Below is a small trained network, with its code and all its weights. Each question gives an input and a class and asks what happens when units are switched off, that is, made to give their printed mean instead of their output.

import numpy as np


def w(rows, s, z=0):
    codes = np.array(rows[::2]) - 128.0
    scale = np.full(codes.shape[1], s)
    scale[-1] = z or s
    return codes * scale


def norm(h):
    return h / np.sqrt((h * h).mean(-1, keepdims=True) + 1e-5)


def f(y):
    return np.maximum(y, 0)


def log_softmax(a):
    a = a - a.max(-1, keepdims=True)
    return a - np.log(np.exp(a).sum(-1, keepdims=True))


def net(x, mask):
    res = np.array(x, float).reshape(1, 8) / 4 @ E
    u = 0
    for l in range(3):
        y = f(norm(res) @ A[l][:, :-1].T + A[l][:, -1])
        res = res + np.where(mask[u : u + 12], y, B[l][:, -1]) @ B[l][:, :-1]
        u += 12
    return log_softmax(norm(res)[-1] @ U[:, :-1].T + U[:, -1])


A, B = {}, {}
E = w([
[164,79,210,227,133,201,78,174],'x0',
[201,206,158,99,126,104,63,150],'x1',
[71,164,173,132,122,122,122,163],'x2',
[113,166,120,133,197,190,143,137],'x3',
[122,165,95,97,74,102,104,106],'x4',
[136,106,205,90,2,154,108,80],'x5',
[102,142,130,142,118,94,73,145],'x6',
[131,125,111,121,142,130,139,27],'x7',
],0.0077)
A[0] = w([
[69,148,151,88,164,151,144,158,145],'L0N0',
[151,140,197,80,86,143,136,160,24],'L0N1',
[153,151,203,60,129,63,83,96,61],'L0N2',
[112,80,143,172,63,98,125,90,3],'L0N3',
[143,130,73,70,57,149,106,148,41],'L0N4',
[129,94,124,111,97,80,86,115,133],'L0N5',
[94,47,159,131,118,80,104,68,12],'L0N6',
[112,171,144,113,111,52,205,194,79],'L0N7',
[62,128,49,80,2,225,111,126,15],'L0N8',
[101,200,92,128,108,48,133,145,155],'L0N9',
[189,61,143,190,123,119,160,126,227],'L0N10',
[162,192,163,85,44,168,98,123,54],'L0N11',
],0.0091,0.0027)
B[0] = w([
[3,149,127,129,230,171,159,171,193],'L0N0',
[172,154,136,144,159,100,121,57,187],'L0N1',
[154,160,178,170,129,120,120,67,208],'L0N2',
[65,207,33,171,67,48,135,121,187],'L0N3',
[89,147,124,49,136,253,115,148,178],'L0N4',
[98,66,128,145,93,198,208,49,189],'L0N5',
[9,65,87,255,43,68,104,79,183],'L0N6',
[81,125,152,134,172,71,127,198,198],'L0N7',
[148,193,86,93,81,117,194,141,211],'L0N8',
[115,95,144,129,151,47,58,162,222],'L0N9',
[172,98,138,173,85,150,146,198,254],'L0N10',
[143,166,238,88,136,112,147,40,228],'L0N11',
],0.0062,0.0053)
A[1] = w([
[165,128,192,146,122,119,159,121,99],'L1N0',
[76,128,151,153,140,255,196,140,2],'L1N1',
[93,92,85,153,140,136,234,186,191],'L1N2',
[158,153,39,120,169,73,62,54,22],'L1N3',
[162,188,163,92,132,119,151,84,232],'L1N4',
[195,50,113,148,115,111,201,60,192],'L1N5',
[73,184,83,67,183,100,121,56,104],'L1N6',
[95,154,174,118,125,121,104,127,51],'L1N7',
[128,108,96,164,189,89,111,111,131],'L1N8',
[109,121,192,138,112,178,112,90,43],'L1N9',
[37,95,136,126,110,192,179,67,93],'L1N10',
[163,80,71,102,119,91,126,155,60],'L1N11',
],0.0089,0.002)
B[1] = w([
[115,154,161,142,184,170,68,151,179],'L1N0',
[89,191,94,171,221,222,169,104,206],'L1N1',
[208,146,193,39,147,171,55,102,255],'L1N2',
[156,65,2,190,168,140,60,27,170],'L1N3',
[150,183,121,91,151,104,84,155,211],'L1N4',
[77,87,160,74,111,10,95,165,221],'L1N5',
[171,116,62,186,138,188,31,158,220],'L1N6',
[143,64,166,39,170,134,119,115,165],'L1N7',
[164,163,89,75,121,90,125,109,190],'L1N8',
[138,141,123,138,123,48,60,123,181],'L1N9',
[68,128,123,108,106,175,168,149,219],'L1N10',
[177,133,165,63,131,175,195,76,152],'L1N11',
],0.0078,0.0063)
A[2] = w([
[172,55,75,115,158,131,104,79,29],'L2N0',
[137,171,192,134,82,109,114,67,65],'L2N1',
[167,134,93,99,25,89,132,106,97],'L2N2',
[194,82,169,254,132,155,128,165,52],'L2N3',
[145,125,135,154,171,190,44,79,240],'L2N4',
[172,192,80,85,119,135,166,189,121],'L2N5',
[173,180,145,94,178,86,128,203,150],'L2N6',
[129,212,94,100,99,171,109,151,93],'L2N7',
[70,80,108,163,31,110,180,128,113],'L2N8',
[170,163,192,112,76,95,81,103,5],'L2N9',
[194,116,177,99,114,66,150,127,125],'L2N10',
[64,125,149,118,140,122,99,136,155],'L2N11',
],0.01,0.0031)
B[2] = w([
[181,147,103,98,101,61,149,139,165],'L2N0',
[146,145,167,140,107,124,84,55,188],'L2N1',
[71,112,143,159,187,209,176,151,188],'L2N2',
[203,137,138,159,28,89,255,185,192],'L2N3',
[179,158,99,169,74,126,165,110,254],'L2N4',
[105,142,156,97,75,114,131,130,160],'L2N5',
[41,38,156,152,106,124,132,137,224],'L2N6',
[125,114,133,94,74,94,135,144,168],'L2N7',
[54,22,61,197,73,96,146,72,188],'L2N8',
[112,188,160,170,152,155,105,80,193],'L2N9',
[189,96,146,83,199,184,144,71,176],'L2N10',
[157,98,100,189,189,122,124,139,177],'L2N11',
],0.009,0.0087)
U = w([
[186,66,158,45,174,104,174,142,13],'0',
[47,96,153,127,202,61,52,217,102],'1',
[44,60,103,195,55,114,149,65,156],'2',
[89,186,111,143,221,242,173,157,123],'3',
[210,134,172,217,79,136,197,210,139],'4',
[192,167,4,119,146,70,77,93,206],'5',
[66,180,119,28,61,145,158,140,5],'6',
[171,227,219,129,120,126,53,37,195],'7',
],0.016,0.003)

Each question gives the input, the list of numbers given to net, and the class t.
The units are the neurons (one row each of A and B). Each row of codes is followed by its name. A weight is (code - 128) times the scale printed after its matrix; where a second scale follows, it is the last column's (A, B and U).
mask holds one flag per neuron, layer by layer. A switched-off neuron (its flag False) gives its mean, the last column of its row in B, instead of its output. The means were averaged over made-up inputs and are rounded, as every weight is.
A unit's drop is (log p(t) with every unit on - log p(t) with that unit switched off) / (log p(t) with every unit on - log p(t) with every unit switched off).
The circuit of an input: a set's keep is (log p(t) with only the set's units on - log p(t) with every unit switched off) / (log p(t) with every unit on - log p(t) with every unit switched off). Starting from the 12 units with the biggest drops (on a tie, the unit counted first), units are removed one at a time, each time the one whose removal leaves the highest keep (on an exact tie, the one counted first), for as long as the keep stays at least 0.8.
circuit, biggest first: the units of the circuit, biggest drop first
unit that matters most: the unit with the biggest drop
k most important neurons: the k neurons with the biggest drops, biggest first
top k neurons in layer l: the k neurons of layer l with the biggest drops, biggest first
drop of u: that unit's drop, to one decimal
input [-5,-3,-3,4,-7,1,6,-3], class 3: unit that matters most : L0N0
input [4,-2,1,-4,7,5,-2,-6], class 7: 2 most important neurons : (L0N11 L0N1)
input [-3,2,-3,6,8,3,1,7], class 5: 2 most important neurons : (L1N3 L1N6)
input [-8,3,2,-3,-2,-7,-6,-5], class 1: 2 most important neurons : (L0N7 L2N6)
input [-4,-2,-3,4,-4,2,-8,7], class 5: circuit, biggest first : (L1N6 L2N0)
input [5,7,4,6,-8,-2,-6,5], class 4: 2 most important neurons : (L2N3 L2N4)
input [-5,4,-2,-2,1,1,-5,-2], class 7: 3 most important neurons : (L0N11 L0N2 L0N3)
input [-7,-1,-7,3,-8,1,-2,2], class 5: 3 most important neurons : (L1N6 L1N3 L0N10)
input [-5,7,-4,6,-1,0,-4,-6], class 1: 2 most important neurons : (L2N6 L0N7)
input [7,2,4,6,-4,-7,8,-7], class 4: 2 most important neurons : (L2N3 L1N5)
input [-6,-8,1,2,-8,1,-8,5], class 3: 2 most important neurons : (L1N1 L1N2)
input [6,4,-3,-6,-4,0,1,4], class 4: 2 most important neurons : (L2N3 L0N10)
input [3,-6,-4,-4,-6,0,-6,-1], class 4: 2 most important neurons : (L0N10 L1N2)
input [7,-2,-3,7,-1,-5,8,-2], class 4: circuit, biggest first : (L2N3)
input [2,-1,-6,-7,8,-4,-2,-3], class 0: top 2 neurons in layer 1 : (L1N11 L1N2)
input [-6,0,-4,8,-8,-6,-3,3], class 5: top 2 neurons in layer 1 : (L1N6 L1N3)
input [-3,-8,3,7,6,-6,7,-5], class 1: drop of L0N9 : 0.3
input [0,-7,-8,0,-8,-6,0,-2], class 0: drop of L1N5 : 0.2
input [-8,-5,0,1,4,0,-4,6], class 5: drop of L1N3 : 0.2
input [0,-2,8,8,8,-2,7,0], class 1: unit that matters most : L0N9
